Below is a small trained network, with its code and all its weights. Each question gives an input and a class and asks what happens when units are switched off, that is, made to give their printed mean instead of their output.

import numpy as np


def w(rows, s, z=0):
    codes = np.array(rows[::2]) - 128.0
    scale = np.full(codes.shape[1], s)
    scale[-1] = z or s
    return codes * scale


def norm(h):
    return h / np.sqrt((h * h).mean(-1, keepdims=True) + 1e-5)


def f(y):
    return np.maximum(y, 0)


def log_softmax(a):
    a = a - a.max(-1, keepdims=True)
    return a - np.log(np.exp(a).sum(-1, keepdims=True))


def net(x, mask):
    res = np.array(x, float).reshape(1, 8) / 4 @ E
    u = 0
    for l in range(3):
        y = f(norm(res) @ A[l][:, :-1].T + A[l][:, -1])
        res = res + np.where(mask[u : u + 3], y, B[l][:, -1]) @ B[l][:, :-1]
        u += 3
    return log_softmax(norm(res)[-1] @ U[:, :-1].T + U[:, -1])


A, B = {}, {}
E = w([
[130,110,149,86,170,127,104],'x0',
[191,141,143,43,129,84,89],'x1',
[158,138,159,147,88,98,139],'x2',
[91,134,54,125,193,238,73],'x3',
[103,70,140,93,99,65,106],'x4',
[29,68,84,115,154,187,141],'x5',
[83,129,122,177,126,137,162],'x6',
[196,127,126,2,159,125,67],'x7',
],0.0089)
A[0] = w([
[103,53,118,66,125,98,125,24],'0.n1',
[123,114,54,114,191,254,108,2],'0.n2',
[148,78,72,96,151,122,134,105],'0.n3',
],0.0099,0.0065)
B[0] = w([
[48,102,200,10,127,104,160,171],'0.n1',
[125,214,144,144,166,207,51,254],'0.n2',
[73,123,131,108,74,101,125,174],'0.n3',
],0.012,0.0052)
A[1] = w([
[119,37,111,76,166,121,119,2],'1.n1',
[99,119,100,150,164,167,71,106],'1.n2',
[162,2,50,74,197,136,134,34],'1.n3',
],0.0063,0.0044)
B[1] = w([
[49,50,229,2,93,76,95,149],'1.n1',
[161,79,165,141,35,229,159,251],'1.n2',
[61,42,175,111,134,141,93,137],'1.n3',
],0.0074,0.0025)
A[2] = w([
[243,169,170,73,122,63,100,71],'2.n1',
[132,171,48,112,243,253,78,4],'2.n2',
[203,123,126,121,143,89,96,4],'2.n3',
],0.0074,0.0035)
B[2] = w([
[252,155,46,143,172,48,54,245],'2.n1',
[121,196,81,123,214,255,81,255],'2.n2',
[178,167,249,203,76,90,185,158],'2.n3',
],0.0098,0.0055)
U = w([
[238,159,136,121,131,23,125,167],'0',
[68,64,165,7,133,71,133,56],'1',
[98,179,117,117,186,236,86,225],'2',
[70,100,129,231,91,106,238,249],'3',
],0.015,0.0011)

Each question gives the input, the list of numbers given to net, and the class t.
The units are the neurons (one row each of A and B). Each row of codes is followed by its name. A weight is (code - 128) times the scale printed after its matrix; where a second scale follows, it is the last column's (A, B and U).
mask holds one flag per neuron, layer by layer. A switched-off neuron (its flag False) gives its mean, the last column of its row in B, instead of its output. The means were averaged over made-up inputs and are rounded, as every weight is.
A unit's drop is (log p(t) with every unit on - log p(t) with that unit switched off) / (log p(t) with every unit on - log p(t) with every unit switched off).
The circuit of an input: a set's keep is (log p(t) with only the set's units on - log p(t) with every unit switched off) / (log p(t) with every unit on - log p(t) with every unit switched off). Starting from all 9 units, units are removed one at a time, each time the one whose removal leaves the highest keep (on an exact tie, the one counted first), for as long as the keep stays at least 0.8.
circuit, biggest first: the units of the circuit, biggest drop first
most important unit: the unit with the biggest drop
k most important neurons: the k neurons with the biggest drops, biggest first
drop of u: that unit's drop, to one decimal
input [4,8,4,8,1,-6,4,1], class 0: circuit, biggest first	[0.n2 2.n1]
input [2,3,-8,-7,7,-2,-4,-8], class 1: most important unit	0.n2
input [2,-3,-2,-7,-7,5,-1,6], class 1: circuit, biggest first	[0.n2 2.n2]
input [-1,-8,-3,-8,5,-4,7,4], class 3: 2 most important neurons	[2.n1 0.n2]
input [-8,-6,4,1,-6,-5,5,4], class 3: 3 most important neurons	[0.n2 2.n2 2.n1]
input [5,6,6,4,4,7,5,-8], class 3: 2 most important neurons	[0.n2 2.n2]
input [3,3,-6,-5,4,-1,-8,-1], class 1: 3 most important neurons	[0.n1 0.n2 1.n1]
input [3,-3,-3,-6,-7,5,0,0], class 3: 3 most important neurons	[0.n2 2.n1 2.n2]
input [-5,1,7,5,-8,-7,-5,-2], class 0: circuit, biggest first	[0.n2 2.n2]
input [-5,8,-1,-7,7,7,5,-6], class 1: 3 most important neurons	[0.n1 2.n3 1.n2]
input [6,-2,8,-3,-7,3,2,-2], class 3: drop of 0.n3	0.0
input [-1,6,3,8,4,-6,-3,-4], class 0: drop of 0.n2	0.7
input [4,-5,-7,-8,-8,-1,-5,-4], class 3: drop of 2.n2	0.1
input [4,7,-3,-2,2,2,-5,-1], class 1: circuit, biggest first	[0.n1]
input [-8,3,2,-1,7,2,-6,-3], class 1: drop of 0.n1	0.3
